Each row is followed by its class number.
[ -1  10  22  16  -2  16 -13 -25  19  15 -19  -6  -7   4  -7 -11 -13 -29
   0 -16  -1 -10 -11  34  -9 -40  37  29  29  -9 -14  10 -24 -14  29   3
  33 -20] => 1
[ 51 -36  13 -19  -4  19 -42  -6 -38 -32  -1 -24 -60  40   6  -3  56   1
 -19   0  31 -32  12  16 -37 -24 -41 -14   5  43 -33  31 -32  16  -5  18
 -22 -28] => 9
[ -1 -20 -12 -21 -12 -43 -34 -44 -39  40  -1 -11   1 -31 -24 -11  49 -33
  29  67   2 -11  92  -9 -59  11 -41 -16  -6 -46  14  18 -11  75 -10   9
 -11 -21] => 4
[  9   3  22 -37  17   7   3   2 -31  16  18  19  -2   2  13  10   3 -14
   3   2   1  -5 -10  15  34   7 -12 -22  26 -12   4 -41  -5  22  33  -1
 -69  43] => 2
[ 31 -18 -20 -39 -15  13 -50 -48   7  17 -50 -35 -55  17  -7  11  23  -5
  42   6  16 -34  -9  -9 -29 -33   5   6 -15   9 -10 -25 -55  37  -5   1
   5  24] => 9
[-32 -15  24  13 -10  -2  11 -21  -4   4   3  23  -3  20 -11   5  12  21
  -6  -9 -25 -26  26   8  28  -1  -9  16  24  -2  -2   1   0   0 -19  21
  32   0] => 7
[-54  12   1  -9  -3 -28 -52  18  24  11 -35 -24   6 -25 -67   3 -50 -50
  24  21  31 -44  31 -11 -55 -14 -17 -20  -6  32  24  15 -24  38  14  -2
 -25 -12] => 8
[ 33  -3 -61 -64 -16 -14  14  22   1  -4  39 -25  41 -21  12  18 -32  -9
  20   4  44  16  27 -25 -41   9 -33 -17  -9   4  17 -18 -25  36 -11 -19
 -62   3] => 5
[ -4 -10  31  16 -32 -13 -13 -24  -2  -8 -10   9  -8  45 -17   6   0   7
 -22  -1  21 -32 -13  26   2 -60   2  23  22  11 -21  26  -3  -1  -4  30
   6   1] => 11
[  3 -16   3   2   1 -12 -15  -5 -26 -31 -16   1   6  40 -12   9  -2 -12
 -12  -8  17 -41 -16   9   5 -44 -29  14   5  17  20  27  -6  29  -7   6
 -22   6] => 11
[ 13  23 -39 -18 -13 -46   9 -13 -24  16  -4 -21  -7 -17  -1  45   1   6
 -16  21 -33   8  -7 -43 -25 -11 -12 -16 -16  -5  18 -29  20  12 -74  14
   2  59] => 6
[  3   5 -26  34   0  15  -7 -38  41   3  13 -20 -13  15 -20 -47  47 -15
  23  25  24 -30 -12  -6 -10  -2  -3   2  20 -12  -8   1 -29 -19  -3 -16
  34 -54] => 6
[ 14  16  27  20   7 -14 -14  13  18  35  -5 -15  -1  17  13  36  18  11
  12  12 -57  11  -5   5 -20 -35  14   9   7   2   0  -4   7  25 -19  15
 -11  33] => 7
[-39   4 -13 -16   8  -1 -21 -36  21  17 -17  -4  11 -18 -18  13 -10   4
  49  17  -1 -38  23  -8   5  28   1 -12  16  -2  -5 -32  24  32   1  42
 -51 -37] => 11
[-33  10 -37 -18 -50 -31 -11 -29  28  -2  14   6  -9  32 -20  17  -9  -6
  34 -15 -12 -13  32   8 -48 -31  -8   3 -25 -10  25  -2 -13  42 -35 -35
   2   6] => 4
[ 12   0  16 -13   6  19  14 -14  13  11   2 -40 -10 -23  22  21  19  18
  48  15 -33   0  32 -30  -2  28   9 -10  -4   9 -22 -89   1 -27 -47   2
  10  52] => 9
[ 23  -2 -67  10 -52 -14   0 -10  -6  -2  -9  -1 -41  18  -1  12  35 -10
 -23  18  -4  -2  16 -40 -50 -24 -32 -10 -25 -24 -24  30  10  41 -23  12
 -30   3] => 6
[-60  -3 -16   7 -20  17  34 -24  21 -29 -18  31  50  27   3 -28  34  -1
   1   7 -51 -48 -27  -9  31   4  -5  42  36 -37   0  20  15  -6   8  27
 -54 -64] => 3
[-15  29 -12  35   3  16  -5  16  33  37  23   2   5 -10 -14  11  29   9
   5  -5  -3   1  -2  -3   1  -7  29 -23  51  15 -24 -23  12  -7  27  33
   9 -18] => 5
[  9   9  50  -5  29 -32  -7  -6   6   6  44 -18 -15  30   6  10   2 -28
   5  13   8 -35  18 -10 -40  -6   1 -45  14   1 -44  10   7  18 -38  -4
 -41 -15] => 8
[-26 -46 -55 -67 -51  -1  11 -54 -16 -35 -59   4   4  -3   8  30 -18 -37
  17   0  -1 -40  -1 -18 -78   9 -35  49 -38 -37  32  22 -31  27 -23 -28
 -14  72] => 2
[ 25 -23 -10  18 -24 -40   6 -53 -20  10 -28  -1  17  17   3  17  29   4
  18  39 -10 -13  -2 -49  -4  -5 -12  12   3 -36  19  -9  14  21 -26  14
  -1  57] => 11
[ 18 -17 -39 -27  -6   5   6 -47 -10  14  27   6 -10 -17   9   1  54  28
  19   8 -16   5  36 -37 -43  -8 -22 -19  38   5  40   8 -19  14 -53   8
 -16 -36] => 5
[  1  -2  33  10   7 -24 -14   1   6  18  18  10   7  12 -15  -2   8  16
   1  12   0 -15  22   3  -4  -7   8 -17  27  29  -7  19  -1   6 -19  26
   5 -11] => 8
[-12 -14  22   3  -3   2 -29 -26  -3 -31  22  17 -24  20 -25  -2 -35  -3
  38  -3   0 -37  40   9 -43 -20  11  -5  44   6  21  34 -40  13 -13   0
 -18  -3] => 9
[-20  20 -47  63  25  81  -8  20   7 -40  24  26  26  19 -21 -77 -56 -27
  15  -8   0 -73 -52 -24  35   4 -25 -11  29 -47  -3  31 -24   4  57  14
 -89 -61] => 3
[-33  -4  47  -1  25  18 -30   5  -6 -25   0  18 -11  -2 -21   7   5  -3
  29 -30   3  -2  21  -1 -28 -46 -12 -11 -12  23  48  -6   9  32  11 -44
  26  47] => 0
[  5   4  48   5  34  -7  13  21  13  19  39   4  20  18  14 -22  12 -15
  -4 -13 -30   3  27  -7 -10  30 -10  20  27   1  -2  47  18   4  14  -3
  20 -17] => 1
[-17  -9  10  53  37  -8  21 -43  -8 -24  79  11   0  20  26  -9  38  10
   3  20  36 -12  60 -15 -64  28   4 -11  31  14 -25  52  36  -5 -36 -12
  12 -59] => 4
[-32 -12  40 -21 -23   1 -13   4  44 -19 -37 -21  -1  21 -24  -8  -9 -27
   2   1  -4  -1 -21   5  -9  -5 -12  32 -31 -15   5  -1 -24 -13  -4 -10
   7  30] => 0
[-35  19 -61   0 -37 -22  29  12  23 -29  16  13   9  35  -9  23  -6  -6
 -19 -15   4 -37 -12  -1   9 -25  -5  -2  17  -1  -9 -20  -4   8   1  24
 -61 -18] => 8
[-36 -12 -26 -31 -34 -21 -31 -38   9  20 -90 -23  -5 -11 -28  30   2  -6
   2  25  28  30   4  25 -18  -8  11  52 -24  12   6 -10  -5  15   8   1
  28  17] => 4
[-21 -15 -16  29 -12   6 -19 -21   1 -38  13  16 -17  35 -22 -22  -8   2
  -2  22  45 -31  10  21  -5   5   7   9  25   0  -6  38 -15  -3  13   8
 -16 -42] => 9
[-41   1  34   0 -21 -34  22  30  14  -2 -26  13  23  17   7  20  54 -21
 -29 -11 -41   8  13 -12 -13  27   6  45 -36  -6 -33  26  42  16   1   3
  50  -1] => 10
[  0  -8   1   0  -4  10  -2  -3   7   5   8   6  -1  38   4  -2  17  -4
 -10  11  12 -44  -5   7  10  12  -3   2  16  -9 -36   3  -4  13  10  31
 -42  -8] => 1
[ -22   -1  -50   23   -6   71    5   44   45  -30   -3    8   10   54
   -3  -45   45  -34   24    3  -12  -93  -28    1   18   38  -25  -21
   -4  -19  -33   -5  -24   18   50   -2 -114  -36] => 8
[ -6 -11  41  33   6 -56 -19   5  17  38   2 -10  27 -44 -32 -11 -11 -32
   6   5 -20  23  54 -34 -77 -15   6 -22  10  27  27  37 -21 -18  -1 -23
  52 -10] => 4
[ 10 -20 -13 -11   6 -18  49  -4   0 -17  11   8  26 -15  30   8  33  -2
  19 -13 -10  13  24 -33   3  25  -5  11   0 -49  -8 -25  18  13  10   0
   8 -11] => 11
[ 17   6 -69  27  27  37 -18 -40 -43  16 -42   4  12 -35   2  -7 -29  -8
   0  17  30  -2 -31 -16  18 -17  14  14   6 -22  11   5  14  31  38   5
  22  13] => 3
[-50  18  -5  -2 -23  -8  -1  20  36  -8  -6 -32  42 -12 -15  10  18 -28
  12   4 -15 -35  -7 -47 -37 -50  -9 -30  17  35  27 -32  -7  -5 -13  -2
 -74   0] => 0
[-30  -1  -4  41  40  44  11 -19  11 -43   7  20  -7  -2  19  -5  31   2
  37  -7 -52 -44  19  -1 -25  44   6 -13   3  -8 -14   6  28  -2 -20  20
 -36 -62] => 8
[-17   8 -14  62   4   5  16 -31  16  41  39  -4  -7  -2  27  -9 112  -7
  13  26  10   5  19 -26 -31  40  37 -21  69 -19 -35  19  44  -2   4   1
  80 -26] => 2
[ 20  21  69   2  41 -12  -6  13 -21  22  29   0  20 -60  -5   2 -88  -1
   7  -3  -8  47  19   2   8  20   7 -41  10  10  22 -43   6 -33  26 -24
 -26  23] => 7
[ -8 -17   6  30 -12  41 -14 -14  18 -36   4  -2 -14  53  -9 -19  27  -2
   0   3  13 -44 -25  -2   9  11 -10   2  25   1 -20  20 -18 -12  -2  36
 -23  -3] => 0
[  0 -43 -39 -13 -53  -5   3 -23  22   0 -14  -3   2  29   3 -30  84 -14
 -15  35  17 -14  29 -23 -38  39 -35  24 -21 -27 -42  45  -6  13 -14  -2
  -3 -63] => 10
[  6  10 -48  -6  50  39  13 -20  28   3  37 -20   6   6  18  -7  39  -6
  64  14  11 -44   8 -29 -12 -14   1   1  53 -33 -39 -34 -19  42   1  21
 -62 -40] => 6
[  4  22   8  -2 -39  18 -22  15  -2   8  24 -12   9   2 -16 -17  56  16
  10  15 -43 -25 -26 -25 -36 -29 -33 -42  31   0  24 -28  -2 -15 -16  -7
 -20  26] => 3
[ 22 -14  64  -5  17  30   1  -1   5  21  18 -14 -10  -9  24 -17 106   2
  33  21 -52   1  42  -2 -33  15  -1  11   0 -30 -41 -21  -9   3 -35   5
  47  -8] => 10
[-20   4  20   1  18  58  15  68  -5 -36  38  36  11  36  17 -28  59  34
  13 -48 -59   4   1 -15  28  29 -20  -2  12   1   7  14  17  13 -20 -17
 -12 -24] => 10
[ -5  28 -35   1   0  -7  36  49   3 -12  44 -10  24 -31  22  -4  43  10
 -19  25   2  38  17 -39 -30  33 -25 -13  -7  16  37   2  39   7   4 -21
 -17 -27] => 3
[-36  -7   3 -28  13   6  22 -19  13 -32 -30  14  12 -22   4  19 -24   5
  20 -21 -17  25  -2   0  -9 -35   3  54 -11 -23  26 -21   7   5  -2 -27
  23   6] => 3
[ -4 -15  47  10  35 -29 -24 -11 -22  -6  40   6  59 -24 -10 -24 -37  -7
  23   1  16 -14  31 -56 -50 -17 -18 -26  19  -9   8  53  13  27 -11  13
 -14 -24] => 0
[-16  22  -9 -12 -20   6   1  18  15 -16  -8  -7 -18  44  -1   6  30   0
 -45 -11 -22 -19 -49   9  16  31 -15   3  25  36   6   3   7 -27  12  33
 -71 -32] => 1
[ -3  -2 -25  39  53  19 -17 -54 -24   6 -12 -19 -15 -20   6  15  -6 -28
  39 -28 -41  -3  39 -15 -29 -17   2 -12  25   2  -2   1  15  15 -37  -7
  33 -24] => 4
[-39  15  17  15 -43  31 -11  27  27 -29 -12   8  12  24 -16 -22  16  20
 -27  -2   1 -12 -39  19   8  -3   0  18 -16  38  16  21   2 -24  12  23
 -17  -4] => 0
[ 12  13   3  14  -2  30  -7  13 -30  -9  19   7 -18 -16  18   3  11   1
   9  -5   0   5  -6 -10 -15  11  -6 -30   0  -4   0 -13   5  16   9   9
 -25  19] => 2
[-45  -2  25  23  12 -12  16   3  50  21   5  15  39  10 -12 -13  20   3
  -1   1 -19   9 -15  15  48   6   4  19  66  34  17 -15   7 -50  26  10
 -17 -27] => 2
[ 29  -3  36   4  -7 -14  -2 -39   8  60   8 -22  21 -39   4 -31  64  -1
  21  69 -20   3  21 -31 -18  21  -2 -14   8 -35 -14 -28   5  -9  -5  11
  32  -3] => 3
[  0 -29  51  34   1 -41  -5 -50  37 -24  14  22 -16  34 -18   5 -20 -10
  13  13  -6 -58  35 -34 -93 -56  -6  19   0  29  -3  71 -36   5 -43  15
 -25 -12] => 6
[-43   3  68   6  21  43   5   1  10 -44 -54 -14 -19 -54   7  37  -7   3
  45 -42 -46  10  -7 -45 -43 -14   1  13   5  59  33 -58 -12 -42 -11  10
 -16  35] => 2
[ 11  -4  26 -10 -34   0   2 -50 -14  25  -7  12   0 -10  -2  -9   0  14
  18  25   5   7  35 -23 -28 -45  -4  41  -6 -22  15  11  -6  29  -6 -10
  55  56] => 3
[-11  26  10  17  34  19 -11  30  -6  -7  29 -14  11  11  -1   3  -6  11
   2  -3  21  10 -18   9  -2  10   9 -14  27  30  -6 -13   9 -12   7  -7
 -19   7] => 4
[-40   3   3  26 -51   7  -4 -15  42  18  26   9  11  18 -15  -8  51  28
  42  27 -13 -17  37 -27 -32  54  -3 -26  21 -16 -46 -30  30 -10   6  19
 -28   5] => 4
[  5   3 -34 -30 -49 -11 -10  30  31  20   4 -52 -15  28 -13 -24 -17 -24
 -26  10  -2 -12  -5 -32 -20 -25 -43 -25 -28   9 -18   1 -26 -18 -46 -36
 -44   3] => 9
[-22  10  -1  26 -11  29  -2  -6  32 -14   6 -12  14  32  -2 -25   1   0
  -9  14  29   5 -18  10  28  12   5  27  26   6 -22  22  14 -15  17  31
 -26 -32] => 0
[-20   1   0  18 -27   1  -5 -27  25 -18  -1  18  -1  26 -23  -8   1   9
  19 -27  15 -31 -10   4   7 -14   5  11  21  18  21   0  -6  -8  19  -1
  26 -12] => 11
[ 58 -16 -23   7  22  34  -8 -15 -22 -11   1 -17 -37 -16  37  30  41  13
  30  -2  10   5  19 -25 -50  44  -6  -1 -17 -18 -30 -23   6  31   9  31
  28  29] => 1
[ 27 -29  38  21  38 -21   3  -5  -9 -18  -9 -11   7 -27   8  14   6 -25
  37 -24 -54  -2  31 -72 -84  17 -10 -16  10  20  61  41  -7  -3 -37 -30
  52  36] => 11
[-48  16  14  27 -44  43 -28 -10  27  -1 -10  15 -25  -4 -28 -18   3   0
  11   9  25 -25 -14  18 -22 -10  20 -14  36  29   3   0 -22 -22  37  15
 -36 -18] => 2
[-19 -11  -9   2  11  -7   5 -10  -4 -52  86  37  16  31   3   2  24  -4
  14 -46  -8 -53  27  -4 -77   3  -8 -23  36   3   6  44   0   5 -35 -33
  27 -42] => 10
[-40  -7   1   4  17 -14  40 -53   7 -12  21  45  25 -10  -4   5 -10  34
   5   3 -27 -19   1 -25   0 -20  14  41  43 -11  54  -2  -5 -24 -27   9
  33  16] => 3
[-44   6  22  16 -22 -14  31  -7  39  14  10   2  -4   7   7  13  76  25
 -13  -8 -25  20   5   0   1 -24  -1  38  37  40  13 -17  15 -38 -18  13
  57  -4] => 2
[ -9  11  27   9 -78  32 -33 -61 -19  24 -32  15   5  -7 -22 -47  57 -14
  50  32 -10 -38  25  -5   4  -6  11   3  -6 -61 -32 -29 -15  35  21  17
   3 -22] => 10
[ 25   5  41  11   8  20  -5 -15 -11  -5   1 -12  -9  14   8   7  25   7
  -3  -4 -13  28 -20  15  -9  12   3  27  25   2  -9   9  10 -27  -8   8
  51  24] => 5
[ 19   8  -4  10   7  -7  -9 -10  10 -27  16  -3  -8  21  -6  -1 -15  12
  -5   7  37 -16 -29 -15 -27 -10   1  -5   4  32  -6  19 -14  -5 -12   9
 -36 -19] => 6
[  0  11  47   1   4  11 -18 -59 -11 -28  10  30 -36  31 -11 -11  44  15
  45 -29 -23 -42  -5  -4 -10 -16  10   5  39  -6   5   8 -17  25   2  23
  17 -28] => 6
[-19  -2   0  25  10  37  17  14  61  -9  15 -20  -1  10  24 -15  58  21
  27 -21 -17   9  15 -50 -20  10 -10  35  -7  -2 -38  12  15   9  -7  41
  27 -40] => 0
[-24 -17 -72  10  10 -23   1  -8   1   2  23  15  35 -21 -11 -11 -14  -3
  -3  -8  43  -4  32   6 -34 -31  -6   9 -11 -21  -7  26  -8  28  11 -10
  30 -60] => 4
[  9 -24 -37   3 -62  -4 -21  -4   5  28 -27  -6 -26  20   2   4  73 -26
   3  25   1   5  48  -2 -82   5  -7  -4 -42 -29 -32  46   3  56   8 -32
  27  26] => 4
[ 14   5  20  26 -36 -11 -10  -6 -15  22 -14  -8  -3  12   5  -4  34 -36
 -20   8 -30 -31  23 -10 -42 -41  -5   3  -7  -7 -20  42   2  30  -4  22
   0 -11] => 1
[ 50 -30  42 -17  24 -42  -2 -17 -31 -14  68  14 -21  18  23  17  50  -5
 -20  12 -11  -6  40  -5 -68  -6  -4 -45  24  11   1  37 -21  10 -67 -11
 -21 -33] => 10
[ -5   3 -26  13 -40  16 -31 -36   8  11 -14 -11 -16  37 -10 -13  31   4
   7   3  13 -10  -2  15 -25 -10   2  19  20   1 -32  32  -7  15   8  21
   6 -32] => 4
